[ 90  90 148  99 127 106  88 173 151  93 100  83 148  97 148 105 176 151
 153  97  96 124 119 111  93 196 102  92  95 105 139 197 104 111 149 153] -> nas
[ 85 101 198  98 149 116  85 118 171  96 109  84 144 108 149 102 117 180
 118 114 105 126 179 124 100 143 109  88  99 118 143 158 108 118 128 190] -> kunog
[146 151  62 132 108 133 149 152 101 139 147 148 125 143 112 130 165  78
 167 138 167 132  63 137 156 100 146 146 157 138  87  91 126 140 136  67] -> vuno
[162 162  88 156 128 155 158 136  77 154 161 162 137 158 106 148 126  91
  96 157 104 133 119 144 163 143 156 160 164 160 141 146 150 134 106  66] -> lal
row of nas : [ 90  90 148  99 127 106  88 173 151  93 100  83 148  97 148 105 176 151
 153  97  96 124 119 111  93 196 102  92  95 105 139 197 104 111 149 153]
row of lal : [162 162  88 156 128 155 158 136  77 154 161 162 137 158 106 148 126  91
  96 157 104 133 119 144 163 143 156 160 164 160 141 146 150 134 106  66]

[126 113 122 127 132 141 139 120 128 135 133 134 135 127 137 137 128 125
 120 133 142 111 114 125 119 121] -> Kuv
[140 130 125 133 147 122 129 110 139 111 133 123 130 127 205 131 154 137
 129 127 154 125 130 131 128 133] -> zas
[126 113 122 127 132 141 139 120 128 135 133 134 135 127 137 137 128 125
 127 114 104 131 134 124 123 130] -> zuz
[123 140 137 130 140  93 121 134 154 127 122 131 124 127 171 125 112 147
 130 150 150 126 147 132 135 134] -> negi
[122 128 133 132 146 150 128 119 118 131 130 126 120 138 128 120 127 116
 125 154 134 116 132 128 103 124] -> Banu
[135 126 120 114 132 150 124 131 106 128 129 128 122 117 103 114 128 130
 132 140 167 123 132 115 134 127] -> tiv
[135 126 120 114 132 150 124 131 106 128 129 128 122 117 103 114 128 130
 132 152 110 130 142 120 128 139] -> fef
row of negi : [123 140 137 130 140  93 121 134 154 127 122 131 124 127 171 125 112 147
 130 150 150 126 147 132 135 134]
row of Banu : [122 128 133 132 146 150 128 119 118 131 130 126 120 138 128 120 127 116
 125 154 134 116 132 128 103 124]
row of tiv : [135 126 120 114 132 150 124 131 106 128 129 128 122 117 103 114 128 130
 132 140 167 123 132 115 134 127]
row of fef : [135 126 120 114 132 150 124 131 106 128 129 128 122 117 103 114 128 130
 132 152 110 130 142 120 128 139]

[197 136 117 144 180 127  80  67 121 152 174 156 116 114 118 101 137 118
 152 126 148 180 123 108 113 130 115] -> Ruvok
[146 158  98 135 139 141  71  91 184 109 162 143 122 136  92 132 182  80
 147 146 168 156 146  75 140 138 110] -> giv
[110 102 149 131 103 130 169 181  76 116  98 114 159  99 178 127  93 178
 127 129  92 108 103 136 131 121 138] -> riden
[110 102 149 131 103 130 169 181  76 116  98 114 159  99 178 127  93 178
 127 129  92 108 103 164 131 121 138] -> vud
[208 188 108 126 102 156  98 160 151 141 166 167  92 135 117 146 123 105
 124 123 138 112 160 114 151 122 112] -> zamov
[167 159  93 143 133 134 139 102  98 137 156 183  99  92 149 153  91 161
  79 114 123 119  70 172 109 124 118] -> Tok
[110 102 149 131 103 130 169 181  76 116  98 114 159  99 178 127  93 178
 127 129 149 133 132  85 188 143 113] -> gola
[ 98 136 150  90  74 126 168 199 141 136  95 126 113 175 114 139 111 127
 123 120 106  66 175 138 141 113 142] -> fir
[201 168  91 146 153 141 107  79 109 151 179 181  86 106 126 133 114 137
 107 115 146 147  95 137 116 133 108] -> nafeg
[167 144  94 157 162 138  81  60 134 118 168 138 126  97 124 126 168 111
 138 124 167 174 102  91 132 144 106] -> Voma
[134 133 127 105 153 106 154 116 114 157 125 182  75 151 121 137  76 137
 100 134  97 113 111 200  80 111 145] -> podon
row of Ruvok : [197 136 117 144 180 127  80  67 121 152 174 156 116 114 118 101 137 118
 152 126 148 180 123 108 113 130 115]
row of podon : [134 133 127 105 153 106 154 116 114 157 125 182  75 151 121 137  76 137
 100 134  97 113 111 200  80 111 145]

[126 132 133 129 131 124 124 125 131 133 139 124 131 122 134 126 131 125
 134 124 125 125 124 131 134 132 127 122 126 138 131 125 115 132 132 129
 123 136 122 130 130 125 133 127 126 126 136 119 126 142 131 141 130 129
 133 125 119 130 116 134 121 132 129 118] -> Sisu
[102 134  96 109 137  98 125 171 137 147 113 129  86  79 113 127 122 122
 142 128 126 103 117 129 109 127 115 151 107 160 121 142  89 119 113 138
 110 119 117 165 137 116 133 126 112 110 116 105 115  95 139 139 135 137
 128  89 153 111 156 165 109 147 158 123] -> Bevo
[125 121 149 156 128 135 126 117 109 102 132 113 115 189 143 157 152 133
 109 133 120 143 126 168 125 120 106 133 136 111 147 119 164 150 165 128
 134 102 146 107 151 124 135 117 123 161 123 129 153 152 105  67 150 107
 134 137 135 140  94 121 140 139 131 137] -> suk
[126 125 123 132 126 130 131 132 123 123 120 131 120 139 124 136 130 129
 122 131 130 129 130 131 122 124 123 134 128 120 129 130 142 128 128 128
 130 119 136 125 130 128 124 128 127 133 120 133 132 118 123 109 128 125
 125 129 138 127 137 126 134 127 130 136] -> gab
[155 127 137 118 119 154 136  99 134 129 131 145 182 122 122 104 107 127
 127 126 138 141 142  87 145 132 164 101 142 106 112 124 141 115 104 118
 140 157 124 110  95 148 111 140 152 117 139 155 117 127 136 169  97 138
 120 160 102 134 143  93 144  95  95 129] -> nikul
[126 131 130 127 130 126 124 125 131 132 139 124 131 120 134 124 131 128
 134 125 124 126 124 130 133 133 129 123 128 136 130 126 115 130 132 129
 123 136 122 130 129 125 134 127 124 124 135 120 125 142 129 140 128 128
 131 124 120 131 116 134 121 132 128 119] -> sagi
row of Sisu : [126 132 133 129 131 124 124 125 131 133 139 124 131 122 134 126 131 125
 134 124 125 125 124 131 134 132 127 122 126 138 131 125 115 132 132 129
 123 136 122 130 130 125 133 127 126 126 136 119 126 142 131 141 130 129
 133 125 119 130 116 134 121 132 129 118]
row of suk : [125 121 149 156 128 135 126 117 109 102 132 113 115 189 143 157 152 133
 109 133 120 143 126 168 125 120 106 133 136 111 147 119 164 150 165 128
 134 102 146 107 151 124 135 117 123 161 123 129 153 152 105  67 150 107
 134 137 135 140  94 121 140 139 131 137]
row of nikul : [155 127 137 118 119 154 136  99 134 129 131 145 182 122 122 104 107 127
 127 126 138 141 142  87 145 132 164 101 142 106 112 124 141 115 104 118
 140 157 124 110  95 148 111 140 152 117 139 155 117 127 136 169  97 138
 120 160 102 134 143  93 144  95  95 129]
row of Bevo : [102 134  96 109 137  98 125 171 137 147 113 129  86  79 113 127 122 122
 142 128 126 103 117 129 109 127 115 151 107 160 121 142  89 119 113 138
 110 119 117 165 137 116 133 126 112 110 116 105 115  95 139 139 135 137
 128  89 153 111 156 165 109 147 158 123]

[109 111 143 117 115 117  71 136  96 122 104  81]  vuso
[ 91 108 128 167 158  80 134 132 121 199  74 111]  poziz
[ 93 101 106 104 152  80 135  82 103 171  75 164]  Moz
[ 93 101 106 150 152  80 135  82 103 171  75 164]  karid
row of karid : [ 93 101 106 150 152  80 135  82 103 171  75 164]

[ 61 127  96 133  69 106] : Terem
[184  87 128  88 192 126] : tupa
[133 122  94 117  99 162] : Puve
[133 134  94 117  99 162] : paz
[172  96 131  90 161 121] : tuv
[ 54 132  95 140  64 107] : miden
[186  90 134  88 186 127] : Voli
[133 122  94 117  99 104] : nukev
[ 50 129  93 140  66 105] : Seka
row of tupa : [184  87 128  88 192 126]
row of paz : [133 134  94 117  99 162]
row of miden : [ 54 132  95 140  64 107]
row of Seka : [ 50 129  93 140  66 105]

[168  52 144 170  63 157 170  82 144 122 104 163 186 145 157 120 148 158
 157 148 143 165  52 167 108 114 153 128 129] : varu
[133 146 126 136 130 132 127 134 117 104 109 108  98 100 128 123  95 114
 131 101  95 101 147 135 110  82 106 137 156] : daf
[ 81 102 130 129 154 161  54 115 168 192 195 114 106 139  87 100 132 128
 115 130 135 123 136  61 153 189 121  66 164] : bisi
[146 167 126  99 138  76 153 139 118 124 131 127 129 126 147 144 130 123
 130 124 124 129 150 157 124 125 124 163  77] : Nibek
[114 135 132 162 152 143 107 137 112  90  93 133 136 140 119 131 154 141
 153 142 141 143 157 109 129  97 140  91 158] : Fipez
[134  91 138 116  99 124 135 102 164 194 198 148 149 148 136 111 141 125
 121 148 159 142  85 129 151 204 133 113  80] : molo
[137 163 105  92 131  92 148 145 118 129 156  99 108 109 134 149 102 107
  96 107 109 105 135 150 119 150 108 163  98] : rudu
[134  91 138 116  99 124 135 102 164 194 198 148 149 148 136 111 141 125
 121 148 159 142  85 129  98 204 133 113  80] : vopul
[145 119 142 139 133 109 129 123 140 146 159 147 148 155 153 116 158 161
 147 156 164 148 129 120 140 144 148 113  83] : Nefe
row of varu : [168  52 144 170  63 157 170  82 144 122 104 163 186 145 157 120 148 158
 157 148 143 165  52 167 108 114 153 128 129]
row of Fipez : [114 135 132 162 152 143 107 137 112  90  93 133 136 140 119 131 154 141
 153 142 141 143 157 109 129  97 140  91 158]
row of molo : [134  91 138 116  99 124 135 102 164 194 198 148 149 148 136 111 141 125
 121 148 159 142  85 129 151 204 133 113  80]
row of bisi : [ 81 102 130 129 154 161  54 115 168 192 195 114 106 139  87 100 132 128
 115 130 135 123 136  61 153 189 121  66 164]
row of vopul : [134  91 138 116  99 124 135 102 164 194 198 148 149 148 136 111 141 125
 121 148 159 142  85 129  98 204 133 113  80]

[143 159 130  96 117 119 117 140 147  89 122 144 163 165 111 106] = Rolu
[165 156 140  93 158 129 108 173 109  88 143 136 156 171 124 115] = bonin
[132 161 145 134 139 133 106 132  95 136 129 141 159 170 138 138] = nez
[137 139 142 112  99 141 161 135 161  97 118 141 135 126 142 140] = siben
[132 161 145 134 139 133 106 132  95 136 129  95  99 111  83  74] = Lagot
row of bonin : [165 156 140  93 158 129 108 173 109  88 143 136 156 171 124 115]
row of nez : [132 161 145 134 139 133 106 132  95 136 129 141 159 170 138 138]

[164 147  57 168 146 148] : lezu
[164 147  57 168  52  82] : gigu
[ 70 211 126  57 146 177] : Pidi
row of lezu : [164 147  57 168 146 148]
row of gigu : [164 147  57 168  52  82]
row of Pidi : [ 70 211 126  57 146 177]

[149 112 120 107 140 123 139 154 143 102 137 122 112 112 118 115 125 113
 128] = roz
[111 108 130 166 138 136 135 113 103 174 130 121 102 102 147 155 135 166
 138] = kivot
[101 122 134 168 112 136 141  97 120 173 117 132 117 112 148 158 136 163
 130] = pibon
[137 152 134 120 133 124 114 137 120 121 128 141 152 158 124 124 130 126
 127] = gavav
[119 131 136 139 105 135 149 115 143 135 117 138 127 120 141 147 139 139
 122] = Tasu
[151  93  93 114 195  99  88 161  98 129 161 100 102 117  86  81  91 117
 153] = tud
[140 181 146 115 123 127 108 136 119 111 121 156 180 189 127 127 139 123
 119] = Pasun
[138 182 142 116 127 122  98 134 114 115 122 155 183 194 121 121 132 123
 122] = zise
[139 167 150 118 113 136 133 137 132 109 119 153 162 165 140 141 149 127
 116] = medak
[113 123 132 154 121 133 137 112 122 156 122 131 119 117 141 147 133 152
 130] = Roso
[136  90 110 135 166 120 123 144 109 143 148 106  91  96 118 119 115 137
 144] = luk
row of Tasu : [119 131 136 139 105 135 149 115 143 135 117 138 127 120 141 147 139 139
 122]
row of Roso : [113 123 132 154 121 133 137 112 122 156 122 131 119 117 141 147 133 152
 130]
row of Pasun : [140 181 146 115 123 127 108 136 119 111 121 156 180 189 127 127 139 123
 119]
row of tud : [151  93  93 114 195  99  88 161  98 129 161 100 102 117  86  81  91 117
 153]
row of zise : [138 182 142 116 127 122  98 134 114 115 122 155 183 194 121 121 132 123
 122]

[136 148 141 147 121 120 150 135 143 148 153 135 124 137 139 139 114 126
 155 159 140 138 142 140 151] -> sapa
[ 86 115  90 117 123 114 119  92  83 116 119 133 140 107  83  90 131 124
 123  80  90 147  88  91 115] -> Tivud
[133  67 138  69 166 154  65 145 165  67  63 151 124 155 143 161 139 162
  68 143 130 112 155 158  59] -> sem
[202 136 190 135 159 129 131 186 140 134 131 116  99 169 199 135 117 118
 124 134 193  91 147 138 133] -> Pup
[ 81 126  89 128  95 158 126  99 166 128 124 136 169  95  88 164 160 159
 121 169  86 146 153 162 129] -> dib
[153 124 148 124 144 131 121 149 123 123 119 123 122 142 152 123 131 127
 116 116 149 111 129 125 121] -> sof
row of sapa : [136 148 141 147 121 120 150 135 143 148 153 135 124 137 139 139 114 126
 155 159 140 138 142 140 151]
row of Pup : [202 136 190 135 159 129 131 186 140 134 131 116  99 169 199 135 117 118
 124 134 193  91 147 138 133]
row of sof : [153 124 148 124 144 131 121 149 123 123 119 123 122 142 152 123 131 127
 116 116 149 111 129 125 121]

[124 134 133 120 123 131 171 170 155 140 177  91 120 199] -> balo
[136 191 118 121 132 151 152 114 193 178 124 151 146 172] -> duf
[124 134 133 120 123 131 171 127 155 140 177  91 120 199] -> Muf
[123 174 163 174 136 179 180 165 138 177 132 128 184 166] -> mivu
[167 174 122 140 177 180 137 120 194 108 177 165 142 107] -> rapom
[151 191 183 173 117 188 150 169 172 150 187 122 180 149] -> zab
[156 134 160 171 139 185 138 118 168 156 185  89 184 198] -> Gop
[150 170 165 135 117 128 187 152 163 140 138 203 119 173] -> Dur
[170 157 156 136 180 161 135 124 138 183 123 171 136 108] -> kive
[124 137 184 134 159 137 184 129 140 104 134 178 175 159] -> Mol
row of duf : [136 191 118 121 132 151 152 114 193 178 124 151 146 172]
row of kive : [170 157 156 136 180 161 135 124 138 183 123 171 136 108]
row of mivu : [123 174 163 174 136 179 180 165 138 177 132 128 184 166]
row of Muf : [124 134 133 120 123 131 171 127 155 140 177  91 120 199]
row of Gop : [156 134 160 171 139 185 138 118 168 156 185  89 184 198]

